Here is a tiny trained network, its code and every weight. The questions are about switching its units off for an input and a class, where a switched-off unit gives its printed mean instead of its output.

import numpy as np


def w(rows, s, z=0):
    codes = np.array(rows[::2]) - 128.0
    scale = np.full(codes.shape[1], s)
    scale[-1] = z or s
    return codes * scale


def norm(h):
    return h / np.sqrt((h * h).mean(-1, keepdims=True) + 1e-5)


def f(y):
    return y / 2 * (1 + np.tanh(0.7978845608 * (y + 0.044715 * y**3)))


def log_softmax(a):
    a = a - a.max(-1, keepdims=True)
    return a - np.log(np.exp(a).sum(-1, keepdims=True))


def net(x, mask):
    res = np.array(x, float).reshape(1, 5) / 4 @ E
    u = 0
    for l in range(2):
        y = f(norm(res) @ A[l][:, :-1].T + A[l][:, -1])
        res = res + np.where(mask[u : u + 11], y, B[l][:, -1]) @ B[l][:, :-1]
        u += 11
    return log_softmax(norm(res)[-1] @ U[:, :-1].T + U[:, -1])


A, B = {}, {}
E = w([
[167,130,3,140,237,139,108,166,111],'x0',
[217,88,42,134,48,104,111,106,227],'x1',
[159,119,116,124,84,251,120,150,80],'x2',
[172,126,102,120,62,39,86,179,20],'x3',
[129,130,127,129,130,128,127,127,128],'x4',
],0.0058)
A[0] = w([
[130,120,121,133,164,5,130,126,187,12],'L0N0',
[138,127,124,130,159,181,126,107,245,54],'L0N1',
[166,129,16,134,187,120,123,135,126,4],'L0N2',
[119,123,140,127,171,118,124,134,60,95],'L0N3',
[169,117,38,130,52,108,122,129,190,56],'L0N4',
[146,126,111,135,94,178,122,138,103,18],'L0N5',
[132,135,169,120,68,102,132,130,141,62],'L0N6',
[148,130,109,126,72,78,116,133,95,74],'L0N7',
[138,125,166,136,46,121,133,113,162,78],'L0N8',
[167,126,79,131,81,75,111,142,61,18],'L0N9',
[161,114,90,123,79,213,123,134,106,18],'L0N10',
],0.019,0.0033)
B[0] = w([
[136,219,57,124,58,163,129,84,87,227],'L0N0',
[85,70,80,142,133,109,216,193,136,229],'L0N1',
[101,53,142,93,138,160,2,121,153,251],'L0N2',
[178,155,192,155,170,108,150,126,141,189],'L0N3',
[209,193,228,160,182,90,148,120,140,254],'L0N4',
[118,177,86,124,91,144,124,104,97,167],'L0N5',
[117,81,115,137,160,152,50,103,128,180],'L0N6',
[87,86,88,135,125,112,188,169,142,196],'L0N7',
[132,91,133,92,147,149,38,140,159,197],'L0N8',
[70,74,86,133,141,140,215,178,141,224],'L0N9',
[134,204,64,132,67,127,127,72,109,202],'L0N10',
],0.022,0.014)
A[1] = w([
[133,221,89,116,61,143,124,70,81,79],'L1N0',
[170,158,184,143,137,104,145,146,131,13],'L1N1',
[117,142,144,143,75,104,147,107,102,89],'L1N2',
[82,85,115,136,120,115,198,165,124,10],'L1N3',
[125,68,155,82,114,141,6,102,131,42],'L1N4',
[134,134,133,107,109,116,147,163,115,128],'L1N5',
[99,132,176,136,133,126,136,121,62,76],'L1N6',
[143,179,213,142,172,123,150,143,89,97],'L1N7',
[114,89,144,118,95,117,187,152,120,32],'L1N8',
[171,141,159,144,158,119,144,117,136,3],'L1N9',
[175,163,188,138,147,105,148,120,144,33],'L1N10',
],0.02,0.0025)
B[1] = w([
[127,191,54,158,99,191,104,98,36,234],'L1N0',
[153,163,205,146,123,104,135,99,150,168],'L1N1',
[121,135,115,126,155,143,107,149,114,140],'L1N2',
[110,87,141,126,130,71,223,146,103,218],'L1N3',
[84,94,182,43,205,135,60,165,129,251],'L1N4',
[133,57,113,200,139,162,101,92,142,134],'L1N5',
[182,171,142,202,177,80,100,168,104,137],'L1N6',
[225,157,121,122,77,124,126,94,255,185],'L1N7',
[77,100,100,166,108,89,122,155,147,167],'L1N8',
[148,142,190,143,73,121,125,137,118,163],'L1N9',
[165,114,215,140,78,113,147,58,124,179],'L1N10',
],0.019,0.015)
U = w([
[77,57,76,153,139,73,240,191,140,196],'0',
[105,94,160,48,196,154,2,148,147,170],'1',
[145,236,30,151,79,185,104,83,51,134],'2',
[237,177,233,170,103,83,149,91,194,1],'3',
],0.0094,0.00091)

Each question gives the input, the list of numbers given to net, and the class t.
The units are the neurons (one row each of A and B). Each row of codes is followed by its name. A weight is (code - 128) times the scale printed after its matrix; where a second scale follows, it is the last column's (A, B and U).
mask holds one flag per neuron, layer by layer. A switched-off neuron (its flag False) gives its mean, the last column of its row in B, instead of its output. The means were averaged over made-up inputs and are rounded, as every weight is.
A unit's drop is (log p(t) with every unit on - log p(t) with that unit switched off) / (log p(t) with every unit on - log p(t) with every unit switched off).
most important unit: the unit with the biggest drop
top k neurons: the k neurons with the biggest drops, biggest first
k most important neurons of layer l: the k neurons of layer l with the biggest drops, biggest first
drop when u is switched off: that unit's drop, to one decimal
input [-7,-5,-8,1,8], class 2: most important unit	L0N0
input [4,-8,7,7,4], class 3: 3 most important neurons of layer 0	L0N3; L0N0; L0N1
input [6,-7,3,-6,2], class 3: 2 most important neurons of layer 0	L0N3; L0N9
input [-1,6,5,7,7], class 0: 2 most important neurons of layer 0	L0N9; L0N7
input [1,4,-7,8,1], class 0: 2 most important neurons of layer 0	L0N9; L0N7
input [0,-8,7,-3,-3], class 3: top 3 neurons	L0N3; L0N0; L0N2
input [3,8,-1,6,-4], class 3: 2 most important neurons of layer 0	L0N4; L0N1
input [-4,4,-1,5,0], class 0: top 2 neurons	L0N9; L0N7
input [-1,8,-6,4,-1], class 3: top 3 neurons	L0N4; L0N10; L0N5
input [-3,-2,-7,-8,1], class 0: top 2 neurons	L0N1; L0N10
input [-1,2,7,-5,0], class 2: 4 most important neurons of layer 0	L0N10; L0N9; L0N5; L0N7
input [-6,0,-1,6,7], class 0: 3 most important neurons of layer 0	L0N7; L0N9; L0N2
input [3,-5,7,4,-7], class 2: top 2 neurons	L0N4; L0N10
input [1,-6,-8,4,-8], class 2: 2 most important neurons of layer 0	L0N0; L0N4
input [-2,-8,2,-7,1], class 3: top 4 neurons	L0N2; L0N9; L0N7; L1N7
input [0,5,-2,-8,-8], class 0: most important unit	L0N1
input [-6,-7,-5,-2,7], class 3: 4 most important neurons of layer 0	L0N2; L0N0; L0N8; L0N10
input [-1,-7,-6,8,-2], class 0: 3 most important neurons of layer 0	L0N4; L0N9; L0N7
input [8,-3,4,8,4], class 0: 2 most important neurons of layer 0	L0N9; L0N8
input [6,-7,-5,1,-4], class 3: most important unit	L0N3
input [-2,0,-6,-4,-3], class 2: 2 most important neurons of layer 0	L0N0; L0N9
input [-5,6,0,5,1], class 3: top 4 neurons	L0N4; L0N2; L0N1; L1N4
input [-1,-2,-8,5,-6], class 2: 2 most important neurons of layer 0	L0N0; L0N1
input [-2,-1,-1,-5,3], class 0: drop when L0N4 is switched off	0.0
input [1,-5,8,-1,-5], class 2: drop when L0N4 is switched off	0.1
input [3,3,5,-3,5], class 2: drop when L0N10 is switched off	3.3
input [-2,-4,-7,0,5], class 2: drop when L0N0 is switched off	0.1
